Below are the code and all the weights of a small trained network. Each question names an input and a class and asks about switching units off, where a switched-off unit gives its printed mean instead of its output.

import numpy as np


def w(rows, s, z=0):
    codes = np.array(rows[::2]) - 128.0
    scale = np.full(codes.shape[1], s)
    scale[-1] = z or s
    return codes * scale


def f(y):
    return np.maximum(y, 0)


def log_softmax(a):
    a = a - a.max(-1, keepdims=True)
    return a - np.log(np.exp(a).sum(-1, keepdims=True))


def net(x, mask):
    res = np.array(x, float).reshape(1, 5) / 4 @ E
    y = f(res @ A[0][:, :-1].T + A[0][:, -1])
    res = res + np.where(mask, y, B[0][:, -1]) @ B[0][:, :-1]
    return log_softmax(res[-1] @ U[:, :-1].T + U[:, -1])


A, B = {}, {}
E = w([
[127,126,129,128,126,124,135],'x0',
[59,101,79,27,198,3,93],'x1',
[11,177,239,62,74,160,161],'x2',
[127,122,129,128,128,129,115],'x3',
[82,216,49,173,66,100,41],'x4',
],0.0057)
A[0] = w([
[158,19,215,74,159,148,226,132],'neuron 0',
[193,134,167,240,57,228,171,44],'neuron 1',
[89,104,89,64,185,39,107,61],'neuron 2',
[218,78,39,208,180,107,102,54],'neuron 3',
[151,30,183,54,175,148,180,60],'neuron 4',
[197,176,148,206,74,242,173,47],'neuron 5',
[84,110,89,36,201,47,110,19],'neuron 6',
[192,78,57,188,170,118,103,69],'neuron 7',
[81,101,97,52,196,21,113,3],'neuron 8',
[5,204,254,95,66,178,163,25],'neuron 9',
[40,240,47,136,39,93,46,167],'neuron 10',
[40,170,240,92,65,169,137,72],'neuron 11',
[32,249,94,128,17,92,26,134],'neuron 12',
[236,76,40,207,169,106,99,37],'neuron 13',
[130,16,239,35,203,149,216,119],'neuron 14',
[235,71,47,215,169,115,84,32],'neuron 15',
[213,163,172,227,82,229,156,36],'neuron 16',
[13,177,226,70,33,170,163,61],'neuron 17',
[158,23,200,63,213,136,202,162],'neuron 18',
[101,83,91,68,225,24,129,132],'neuron 19',
[84,161,85,64,194,29,110,88],'neuron 20',
],0.0046,0.0037)
B[0] = w([
[184,149,30,191,137,210,50,224],'neuron 0',
[50,72,152,63,84,209,65,200],'neuron 1',
[76,77,169,107,58,217,71,183],'neuron 2',
[81,114,69,2,195,99,189,210],'neuron 3',
[183,152,12,219,149,230,54,180],'neuron 4',
[36,61,167,58,71,229,73,194],'neuron 5',
[50,82,192,106,59,208,75,177],'neuron 6',
[87,140,74,33,166,127,171,191],'neuron 7',
[43,61,194,89,49,235,47,176],'neuron 8',
[120,119,23,22,194,101,189,212],'neuron 9',
[220,141,42,191,168,238,51,255],'neuron 10',
[126,134,47,34,195,107,171,204],'neuron 11',
[218,128,27,178,161,217,68,246],'neuron 12',
[66,111,53,9,187,103,189,209],'neuron 13',
[204,151,30,196,142,208,66,234],'neuron 14',
[76,115,62,16,177,107,186,208],'neuron 15',
[26,66,187,58,61,209,62,195],'neuron 16',
[137,120,22,25,213,86,192,219],'neuron 17',
[185,151,44,195,130,198,59,240],'neuron 18',
[107,109,168,118,69,192,81,223],'neuron 19',
[102,86,161,115,68,226,83,198],'neuron 20',
],0.005,0.0044)
U = w([
[56,61,171,90,21,168,96,54],'0',
[104,132,93,35,225,93,184,81],'1',
[137,134,132,152,122,120,122,254],'2',
[184,161,87,228,156,161,88,48],'3',
[137,146,143,146,119,113,138,243],'4',
[135,177,193,196,108,52,169,141],'5',
[91,171,216,191,108,19,187,57],'6',
[103,162,205,169,114,1,168,64],'7',
],0.0079,0.0082)

Each question gives the input, the list of numbers given to net, and the class t.
The units are the neurons (one row each of A and B). Each row of codes is followed by its name. A weight is (code - 128) times the scale printed after its matrix; where a second scale follows, it is the last column's (A, B and U).
mask holds one flag per neuron, in row order. A switched-off neuron (its flag False) gives its mean, the last column of its row in B, instead of its output. The means were averaged over made-up inputs and are rounded, as every weight is.
A unit's drop is (log p(t) with every unit on - log p(t) with that unit switched off) / (log p(t) with every unit on - log p(t) with every unit switched off).
The circuit of an input: a set's keep is (log p(t) with only the set's units on - log p(t) with every unit switched off) / (log p(t) with every unit on - log p(t) with every unit switched off). Starting from the 12 units with the biggest drops (on a tie, the unit counted first), units are removed one at a time, each time the one whose removal leaves the highest keep (on an exact tie, the one counted first), for as long as the keep stays at least 0.8.
units of the circuit, in order: the units of the circuit, biggest drop first
top k neurons: the k neurons with the biggest drops, biggest first
drop when u is switched off: that unit's drop, to one decimal
input [-7,2,3,-4,7], class 3: units of the circuit, in order -> (neuron 10; neuron 12)
input [-6,2,8,3,7], class 1: top 2 neurons -> (neuron 17; neuron 9)
input [-7,-7,2,-7,7], class 0: units of the circuit, in order -> (neuron 5)
input [1,-4,-2,-4,-7], class 3: units of the circuit, in order -> (neuron 0; neuron 14)
input [2,2,4,-4,7], class 3: units of the circuit, in order -> (neuron 10; neuron 12)
input [5,0,-6,7,-8], class 3: units of the circuit, in order -> (neuron 18; neuron 0)
input [1,-8,-2,-2,-5], class 0: units of the circuit, in order -> (neuron 16; neuron 5)
input [-2,0,1,4,7], class 3: top 2 neurons -> (neuron 10; neuron 12)
input [6,0,6,2,3], class 1: top 3 neurons -> (neuron 17; neuron 9; neuron 11)
input [1,-1,-4,2,-6], class 3: top 4 neurons -> (neuron 18; neuron 0; neuron 14; neuron 4)
input [2,2,2,-5,-6], class 3: drop when neuron 0 is switched off -> 0.1
input [6,-1,-8,7,5], class 1: drop when neuron 15 is switched off -> 0.1
input [2,-1,3,-5,-6], class 3: drop when neuron 1 is switched off -> 0.0
input [6,-7,-6,3,-4], class 0: drop when neuron 1 is switched off -> 0.2
input [-8,-7,8,-7,-7], class 1: units of the circuit, in order -> (neuron 17)
